The symbols move the elements like this.
w: s279->s967, s52->s886, s794->s21, s69->s35, s459->s717, s268->s52, s270->s950, s769->s972, s35->s22, s179->s190, s516->s568, s461->s171, s728->s700, s722->s268, s913->s621, s83->s545, s967->s668, s445->s155, s365->s677, s998->s895, s23->s443, s171->s661, s972->s722, s141->s117, s403->s285, s668->s560, s677->s684, s928->s144, s277->s928, s497->s794, s285->s544, s962->s999, s185->s83, s325->s558, s443->s868, s545->s728, s895->s761, s621->s516, s22->s74, s717->s136, s136->s632, s661->s185, s868->s827, s827->s390, s738->s956, s390->s459, s834->s497, s684->s325, s956->s644, s700->s179, s632->s445, s527->s962, s21->s998, s155->s69, s117->s738, s644->s279, s190->s141, s747->s277, s503->s365, s54->s834, s544->s461, s144->s270, s74->s503, s950->s54, s999->s403, s886->s913, s558->s747, s568->s527, s761->s23, s560->s769
z: s279->s403, s52->s545, s794->s35, s69->s834, s459->s277, s268->s83, s270->s136, s769->s171, s35->s497, s179->s913, s516->s190, s461->s668, s728->s52, s722->s185, s913->s700, s83->s722, s967->s285, s445->s950, s365->s895, s998->s74, s23->s677, s171->s560, s972->s661, s141->s516, s403->s644, s668->s544, s677->s761, s928->s459, s277->s390, s497->s69, s285->s279, s962->s738, s185->s972, s325->s443, s443->s684, s545->s268, s895->s503, s621->s179, s22->s794, s717->s928, s136->s144, s661->s769, s868->s325, s827->s558, s738->s527, s390->s747, s834->s155, s684->s23, s956->s962, s700->s886, s632->s270, s527->s117, s21->s22, s155->s54, s117->s568, s644->s999, s190->s621, s747->s827, s503->s998, s54->s445, s544->s967, s144->s717, s74->s21, s950->s632, s999->s956, s886->s728, s558->s868, s568->s141, s761->s365, s560->s461
q: s279->s700, s52->s279, s794->s277, s69->s827, s459->s998, s268->s644, s270->s677, s769->s117, s35->s390, s179->s461, s516->s769, s461->s516, s728->s285, s722->s956, s913->s668, s83->s999, s967->s179, s445->s443, s365->s632, s998->s144, s23->s54, s171->s568, s972->s738, s141->s661, s403->s886, s668->s190, s677->s445, s928->s503, s277->s74, s497->s747, s285->s913, s962->s268, s185->s962, s325->s69, s443->s834, s545->s403, s895->s270, s621->s560, s22->s459, s717->s895, s136->s761, s661->s527, s868->s497, s827->s794, s738->s83, s390->s21, s834->s558, s684->s155, s956->s545, s700->s544, s632->s23, s527->s722, s21->s928, s155->s868, s117->s185, s644->s728, s190->s171, s747->s22, s503->s136, s54->s325, s544->s621, s144->s365, s74->s717, s950->s684, s999->s52, s886->s967, s558->s35, s568->s972, s761->s950, s560->s141
e: s279->s895, s52->s717, s794->s268, s69->s185, s459->s403, s268->s459, s270->s668, s769->s868, s35->s83, s179->s950, s516->s155, s461->s684, s728->s144, s722->s390, s913->s632, s83->s277, s967->s761, s445->s171, s365->s179, s998->s886, s23->s516, s171->s325, s972->s827, s141->s834, s403->s503, s668->s23, s677->s190, s928->s279, s277->s644, s497->s722, s285->s365, s962->s22, s185->s747, s325->s117, s443->s568, s545->s928, s895->s913, s621->s445, s22->s545, s717->s285, s136->s544, s661->s558, s868->s527, s827->s962, s738->s794, s390->s999, s834->s972, s684->s141, s956->s21, s700->s270, s632->s461, s527->s35, s21->s52, s155->s661, s117->s497, s644->s998, s190->s54, s747->s956, s503->s700, s54->s769, s544->s677, s144->s967, s74->s728, s950->s560, s999->s74, s886->s136, s558->s738, s568->s69, s761->s621, s560->s443
n: s279->s52, s52->s999, s794->s827, s69->s325, s459->s22, s268->s962, s270->s895, s769->s516, s35->s558, s179->s967, s516->s461, s461->s179, s728->s644, s722->s527, s913->s285, s83->s738, s967->s886, s445->s677, s365->s144, s998->s459, s23->s632, s171->s190, s972->s568, s141->s560, s403->s545, s668->s913, s677->s270, s928->s21, s277->s794, s497->s868, s285->s728, s962->s185, s185->s117, s325->s54, s443->s445, s545->s956, s895->s717, s621->s544, s22->s747, s717->s74, s136->s503, s661->s141, s868->s155, s827->s69, s738->s972, s390->s35, s834->s443, s684->s950, s956->s722, s700->s279, s632->s365, s527->s661, s21->s390, s155->s684, s117->s769, s644->s268, s190->s668, s747->s497, s503->s928, s54->s23, s544->s700, s144->s998, s74->s277, s950->s761, s999->s83, s886->s403, s558->s834, s568->s171, s761->s136, s560->s621
s: s279->s503, s52->s928, s794->s83, s69->s972, s459->s644, s268->s277, s270->s544, s769->s325, s35->s722, s179->s632, s516->s54, s461->s23, s728->s717, s722->s747, s913->s270, s83->s390, s967->s365, s445->s560, s365->s913, s998->s728, s23->s190, s171->s443, s972->s558, s141->s155, s403->s998, s668->s677, s677->s621, s928->s403, s277->s999, s497->s185, s285->s895, s962->s794, s185->s827, s325->s568, s443->s141, s545->s459, s895->s700, s621->s950, s22->s268, s717->s279, s136->s967, s661->s868, s868->s117, s827->s738, s738->s35, s390->s956, s834->s661, s684->s516, s956->s22, s700->s136, s632->s668, s527->s497, s21->s545, s155->s769, s117->s69, s644->s74, s190->s445, s747->s962, s503->s886, s54->s171, s544->s761, s144->s285, s74->s52, s950->s461, s999->s21, s886->s144, s558->s527, s568->s834, s761->s179, s560->s684

The rows follow the links: the fewer symbols apart two elements are, the more alike their rows tend to be.

Each row is also shifted at random along 8 hidden directions that mean nothing.

Some elements, each with a row of numbers:
s661	[-617  -64 -144 -151 -107  373  -65  -51   81  588  -93   97  146  -81  187 -250 -148 -408 -102 -103 -237 -112  237 -371  337  154   14  -60  322   83   70 -203  266  248   15  -82    2 -182   54  195 -254  181   97]
s644	[  32  -93 -150 -402  162  221  128  308  -88 -260 -257 -210 -218  280 -243 -200 -210 -167  -80 -167 -110  254   24  193  -98 -127 -110 -212 -112 -203  -64  402  182 -118   -3  216  245  173  -15 -174  243  172    0]
s459	[  15 -103 -144  -98  115   82  221   78  -88  486 -427  165 -170  115 -172  -47  132 -197  -95  -34 -123 -254  109  196  289  145 -122  -13   14 -226 -484  280  327  -91   14  234  -40  -65    5 -260  191 -186 -156]
s967	[ 212  -39   51  133 -260  151  264  185  114  322 -301  311  -86   18   94 -483  317 -106  183 -128 -194 -263 -248  398   74  455   36 -430 -230   70 -273  227  -24 -281 -318  -42   89   29   64 -177   13 -158 -311]
s560	[-362   84    2  502 -216   19  -62  -42   49  113  158  182  167 -133  222 -159  237   41  211   87  -82  -69  -56  -93  149  175   86 -149   58  204   69 -244 -123   24 -146 -149 -180  -65   78  144 -163   35  -60]
s998	[ 205   63  -57 -632  103 -363  282 -310  -87  202  -18  -96 -259  235  -82  126 -247  -25  -82 -455  201   47 -142  267 -393 -109  -72  -63 -418 -274  394  370   32  -91   97  159   14 -332 -119 -169  313 -708 -193]
s722	[ 679  -12  187 -116  343  -54 -169  202  -12 -472  -55 -203   36  119 -204   40  -86  -16 -119  299 -153  146  222 -208   90 -124   30    3  235  -17 -305   63   45   42  169   11  172  260  -44   27  -67  214  308]
s445	[-885   75 -194  454 -243   15  -27  -24   -8  118   99  192  150 -133  128 -122  230   61  215   61 -123  -31  -32  -83  177  115   56 -119   75  172   53 -194  -41   24 -146  -83 -186  -66   67  147  -77   20  -69]
s972	[ 371  167  205  589  424 -227  -98  -61 -527 -259  -15  -46  162  287   77 -262  593  268  363  113 -135 -201  316 -305  -42  -93  145 -234  135   28  -11  177 -151   54   39    9 -447 -260   46  134  107 -443   32]
s868	[-400  133  -88   42  224  -87  -32   22 -328 -106  -62 -138   74  389  119 -627  126 -149  252 -268 -361  126  268 -354  -30  -47  111 -533   99   24  363  249   46  114  -35  -13  -66 -264  -12  231   43 -367  101]
s999	[ 293 -112  -11  226  155  420   13  -29 -130  310    3   39  -93   10  -95  339   25 -100 -158  137  256  -43   96   92  251 -119 -160  177   51 -213 -211  -63  171   47  114  269 -472  -85  143 -221  118  382 -119]
s558	[ -65  -22   36   21  268  379 -176   47 -323 -214 -104 -148  140   -2  -25   42  151  118   79  175   -3 -190  328 -343  -26 -187   50  170  291   18  -81  -30  -24  165  111   39 -214  -46   84  140   -8  275  119]
s185	[ 660  246  197 -125  426 -303  -79  155  -51 -684   36  -85  112  363 -317  -26  -85 -127  129  488 -424  437  248 -256  238  -78   82 -635  224    5 -271  215  -16   32  184  -28 -216  159   -9  139   57  -92  273]
s677	[  -3  185   73 -264 -252  -45   37 -140  310 -304  317  122  103 -176  -92  399 -283   43   97  272   62  295 -282  130  -69   37   42 -249 -141  135  174 -194 -270  -47  -23 -174 -250   80   45  147  -57  104  -76]
s74	[ 371 -265   16  -61  -54  -45  -16   15  156  421 -208   31 -148 -331  -51  404  -15  124 -407   22  301 -435  -42  191   65   31 -120  902   36 -106 -501 -138  189  -31  100   85  430  182  -85 -303  -43  126   19]
s136	[-300  158 -139  329 -151 -144  146 -105   42 -138  330  138  -92   69 -129  282  -46   37  148   99  147  429 -297  327   72  -88  -77 -348 -296  -78  175  -10  -89 -130  -50  122 -502  -48   55 -104  234  -21 -220]
s268	[  17 -140 -101  370  296  610   50  172 -494  119 -270  -69 -120  227  -59 -164  372  -13   83  -62   66 -183  245   41   98 -132 -107  -65   33 -214 -181  265  162  -16  -12  340 -432 -156  172 -199  272  270 -165]
s155	[ 599  139  304  350  -26 -282 -107  186  215 -187  116   56  165  219  239 -794  130 -251  179   -7 -491  225  -11 -213  179  333  185 -740  111  279   74   -1 -114   -5 -171 -319  268  107  -14  213 -357 -151  214]
s497	[ -84 -100  -65   98 -106 -107 -136   84  435  710  125    2   -1  129  261 -616 -433 -787 -390 -286 -390  358  142 -354  614  243  -80 -225  311   26  114 -259  512  271   35 -115  528   55  -85   72 -464  182  384]
s738	[ 759 -111  267   89  214 -384 -214   18   48  121 -118  -96   64 -114   97  -25   99   87 -259   89  -28 -340  214 -258   85   58   61  569  283   32 -366 -134   97   99  149 -118  498  139 -152   -3 -263 -145  321]
s390	[ 581 -237  157  495  285  -86 -181  177 -276    0 -194 -221  -63  -16   93 -135  391  306 -170  -81  181 -407  191  -82  -94 -117  -18  682  149  -70 -324   22   57    3   54  102  383  128  -67 -172  -26   62  160]

Start here and follow the symbols in turn, left to right. Where do you end up?
Answers are names.
[ 331   52  285  601 -175 -307 -296  -58  200 -246  447  -43  190 -217  309  -54  106  242   38   66  130   79 -153 -170 -113   27  131  192   40  287  270 -429 -312   65  -66 -300  197  117  -44  195 -353  129  193]
n e e w q e => s747
[-176  147   64   22  -59  -91  -64  -93  -92 -302  215  -98  111   91  214 -285   47  128  259 -205  -27  112  -68 -145 -351  -25  148 -290 -120  166  565    4 -291   23 -110 -178  -23 -147    6  258  -59 -196   -9]
s e n w n q n => s54
[-405  152  -16 -399  -22  -39 -107   24   66 -516   82  -95  186  -29  -71   15 -226   29  126  175 -200  233   69 -252 -125  -73  117 -210  136  175  190  -52 -153   86   18 -180   59   95  -27  313  -90   61  176]
n w e e q n e s => s35
[ 639  -81  151  210  311  -67 -159  289  -54 -355 -161  -97   21   38 -229   89  133   69 -139  421 -138  -25  222 -113  243  -72  -16  201  283  -37 -624   36  104  -12  128   56  154  352  -29  -89  -21  270  259]
n s w n z z => s972
[ 363  206  293  112  215 -591 -210 -479 -265 -304  439 -224  183   -1  248  231  108  468  135 -106  321  -92   86 -350 -528 -286  177  314  -63   84  639 -176 -402  179  169 -174 -185 -340  -92  285  -58 -587  136]
z s e n w e z n => s769
[-139  135   87  309 -137  209  -36    2  -66 -445  187  128  180 -160   -1  210  244  301  330  342   71   15 -133   65  -94  -19   96 -184  -37  198   18 -137 -368  -78 -110  -97 -470   44  152  138   27  230 -152]
q e n q s w w => s722
[ -40  -14 -189 -288   44  541  177  453  145 -379 -195   38 -174  211 -481   48 -306 -392  -27  331 -268  521  -42  308  367  -13 -177 -624   -1 -151 -436  279  231 -165  -33  235 -180  374  130 -199  226  662  -56]
s e n s n z n w => s999
[-214   93  -90 -545  -63 -327  245 -388  -91   54   13    9 -126  -73  -77  485 -109  315   42 -209  372 -171 -222  294 -501 -136  -18  256 -394 -145  304  163 -178 -118   60   80 -142 -260  -90  -91  314 -606 -282]
w w n e z => s677
[-512  -60 -204 -187  137  -50  -61 -492 -149  794  120  -47  -13  -61   93  418 -251 -179 -311 -225  278 -162  283 -349  152 -222 -122  590  185 -223  281 -234  322  355  313  169 -263 -462  -47   31  -15 -203   65]
q q q n n q => s21
[ -59 -128 -115  199 -169 -207  117  -58  160  494  -69  187 -157 -179  -44  291   54   17 -224   -1  197 -176 -163  319  211   96 -129  434 -100 -130 -354  -99  181 -101    4  127  103   69  -62 -299   60  -65 -121]
z s e n q e => s700
[1038  191  457 -435   59  -66 -135 -207  367 -155  278   80  242  -66   15  225 -378 -233  -67  405 -139  211   31 -291  137  156  139 -336  195  185   35 -259 -186  161  154 -308 -170   31   32  271 -363   70  219]
z s w z n n => s560
[-1178    60  -268   347   -78   368  -103    12  -302  -158    -1    59   210  -175     2   133   302   262   308   226   -15  -155   169  -210    48  -127    51    95   208   130    23  -165  -102    98   -67    25  -457   -99   142   214    58   257   -89]
s s q n w e => s527
[-391  112  -28 -352 -232 -150  -53  -81  217 -453  237  -72   93 -242  -43  327 -290  234   37   92  128  194 -221   47 -318 -111   62  119 -108  149  274 -163 -273  -21   -9 -180  149  145  -57  172  -44   70   37]
z w w z z z s e z => s461
[ 554 -108  167  277 -171  -44   57 -203   70  280  189   67 -123 -217  170  318  122  253 -119 -154  512 -230 -307  355 -250   10  -58  445 -312  -54  101 -169 -175 -103  -39   35  -43  -75   14 -234   19  -19 -217]
w z n w q q => s23
[ 259   39  -38 -155   69  236   54   51  122 -393  272  -86 -164   99 -341  532 -420 -125 -128  250  211  624 -173  281   52 -262 -169 -213 -157 -190   47   17   15  -77  105  215 -397  180   89 -166  226  523  -54]
e q s e n z q w => s677
[ -41  -62   26 -593  391   86  -59  202 -441 -399 -567 -292   85  144  -86 -340  223  248  131  -96 -251 -478  424 -323 -398 -111  161  177  209   18 -145  427  -31   23   46  -28  394   -5  -89  162  101 -302  172]
e e q z w => s644
[ -70  -13  -26  294 -110 -735  130 -470 -170  437  150   47 -156 -162  220  325  297  514  -23 -441  571 -431 -245  304 -448  -89  -13  721 -416 -123  319  -24 -157  -99   15   69   59 -354 -170 -198  201 -861 -249]
q e w e q q => s558
[ 393   86  156 -173 -106  177  148  113    9 -504  -64   89    4  -34 -115   71  140  251  279  172   30  -47 -263  347 -314   96   80 -333 -262  121  -61  188 -372 -257 -178  -84 -155  129   93  -13  124   40 -239]
n s q e s => s621
